Below is a small trained network, with its code and all its weights. Each question gives an input and a class and asks what happens when units are switched off, that is, made to give their printed mean instead of their output.

import numpy as np


def w(rows, s, z=0):
    codes = np.array(rows[::2]) - 128.0
    scale = np.full(codes.shape[1], s)
    scale[-1] = z or s
    return codes * scale


def f(y):
    return np.maximum(y, 0)


def log_softmax(a):
    a = a - a.max(-1, keepdims=True)
    return a - np.log(np.exp(a).sum(-1, keepdims=True))


def net(x, mask):
    res = np.array(x, float).reshape(1, 7) / 4 @ E
    y = f(res @ A[0][:, :-1].T + A[0][:, -1])
    res = res + np.where(mask, y, B[0][:, -1]) @ B[0][:, :-1]
    return log_softmax(res[-1] @ U[:, :-1].T + U[:, -1])


A, B = {}, {}
E = w([
[37,14,152,228,130,58,234,127,255],'x0',
[132,137,128,140,114,119,130,142,126],'x1',
[123,136,139,119,124,137,105,118,149],'x2',
[127,137,127,136,127,133,128,124,126],'x3',
[71,29,199,222,154,233,66,229,38],'x4',
[131,147,133,147,113,126,131,141,133],'x5',
[58,80,95,126,17,88,31,37,60],'x6',
],0.0065)
A[0] = w([
[160,174,42,33,66,82,99,43,80,221],'N1',
[236,226,193,78,216,185,134,189,108,130],'N2',
[117,198,137,151,222,88,227,114,248,98],'N3',
[158,118,145,212,245,151,199,210,207,109],'N4',
[205,221,165,82,223,183,137,158,88,107],'N5',
[51,91,224,192,188,215,58,194,65,185],'N6',
[59,185,115,107,105,244,55,101,32,72],'N7',
[241,243,146,93,189,195,128,146,81,185],'N8',
[45,94,118,196,50,45,157,78,193,204],'N9',
[197,206,96,98,151,29,199,80,254,216],'N10',
[159,150,114,86,94,159,40,180,45,120],'N11',
[154,192,39,51,107,54,195,59,188,255],'N12',
[33,54,138,178,137,212,83,204,88,226],'N13',
[99,106,152,121,68,219,28,172,3,97],'N14',
],0.0061,0.0042)
B[0] = w([
[112,209,123,81,57,81,84,60,89,228],'N1',
[195,55,213,160,180,59,60,137,49,218],'N2',
[196,98,40,34,102,210,227,214,186,216],'N3',
[62,142,101,182,205,173,203,221,172,224],'N4',
[214,30,187,130,186,62,178,126,51,201],'N5',
[131,88,132,196,176,176,142,224,136,254],'N6',
[194,127,93,59,39,216,147,191,46,194],'N7',
[74,164,226,126,133,42,68,35,80,227],'N8',
[253,73,203,122,190,70,163,99,60,233],'N9',
[217,105,119,18,58,137,179,111,133,248],'N10',
[192,96,62,104,122,165,153,107,103,196],'N11',
[193,167,130,6,84,98,140,58,133,245],'N12',
[160,50,149,214,206,125,140,181,127,252],'N13',
[224,48,62,83,93,245,157,146,49,218],'N14',
],0.0065,0.0095)
U = w([
[175,120,211,64,123,9,157,61,117,255],'0',
[208,105,43,44,62,243,202,180,130,111],'1',
[132,43,233,202,176,102,33,152,75,189],'2',
[5,146,125,210,211,206,168,232,233,4],'3',
[71,233,26,61,2,106,10,21,94,30],'4',
],0.006,0.0044)

Each question gives the input, the list of numbers given to net, and the class t.
The units are the neurons (one row each of A and B). Each row of codes is followed by its name. A weight is (code - 128) times the scale printed after its matrix; where a second scale follows, it is the last column's (A, B and U).
mask holds one flag per neuron, in row order. A switched-off neuron (its flag False) gives its mean, the last column of its row in B, instead of its output. The means were averaged over made-up inputs and are rounded, as every weight is.
A unit's drop is (log p(t) with every unit on - log p(t) with that unit switched off) / (log p(t) with every unit on - log p(t) with every unit switched off).
The circuit of an input: a set's keep is (log p(t) with only the set's units on - log p(t) with every unit switched off) / (log p(t) with every unit on - log p(t) with every unit switched off). Starting from the 12 units with the biggest drops (on a tie, the unit counted first), units are removed one at a time, each time the one whose removal leaves the highest keep (on an exact tie, the one counted first), for as long as the keep stays at least 0.8.
units of the circuit, in order: the units of the circuit, biggest drop first
k most important neurons: the k neurons with the biggest drops, biggest first
drop when u is switched off: that unit's drop, to one decimal
input [8,-5,-7,-8,2,-6,-7], class 3: units of the circuit, in order	N4
input [-8,8,-4,-8,0,-5,4], class 4: 3 most important neurons	N1, N8, N3
input [-7,-2,6,3,-1,8,-1], class 0: 2 most important neurons	N5, N2
input [-3,-1,-6,-4,0,-1,-6], class 0: 3 most important neurons	N13, N6, N8
input [-5,-8,-4,-1,-8,8,1], class 4: 3 most important neurons	N1, N9, N13
input [-6,-3,1,1,-6,1,1], class 4: 3 most important neurons	N1, N9, N13
input [0,-2,4,4,0,-3,-5], class 0: 2 most important neurons	N14, N6
input [-7,-3,0,4,-1,-3,-1], class 0: 3 most important neurons	N5, N2, N8
input [-2,3,-2,2,5,2,8], class 1: 2 most important neurons	N14, N7
input [8,8,2,4,-5,7,0], class 1: 4 most important neurons	N3, N8, N10, N2
input [1,-2,-5,5,6,1,-6], class 3: 2 most important neurons	N4, N9
input [-8,6,-7,-1,8,2,-4], class 2: 2 most important neurons	N2, N8
input [-1,-6,-4,-2,-6,-8,-6], class 0: drop when N2 is switched off	0.2
input [-8,-4,-2,-7,1,5,-6], class 2: units of the circuit, in order	N2
input [-3,-7,0,7,-7,-2,3], class 4: drop when N1 is switched off	0.1
input [-8,-2,-7,3,1,-4,-6], class 2: drop when N2 is switched off	0.2
input [5,-1,5,1,7,0,-6], class 3: drop when N14 is switched off	0.0
input [-5,0,-3,3,0,-4,0], class 0: 2 most important neurons	N8, N5
input [-2,3,-4,8,-8,7,1], class 4: 2 most important neurons	N1, N13
input [6,5,-5,-2,-7,5,-1], class 1: units of the circuit, in order	N3
input [-1,0,7,-5,5,8,7], class 1: 2 most important neurons	N14, N7
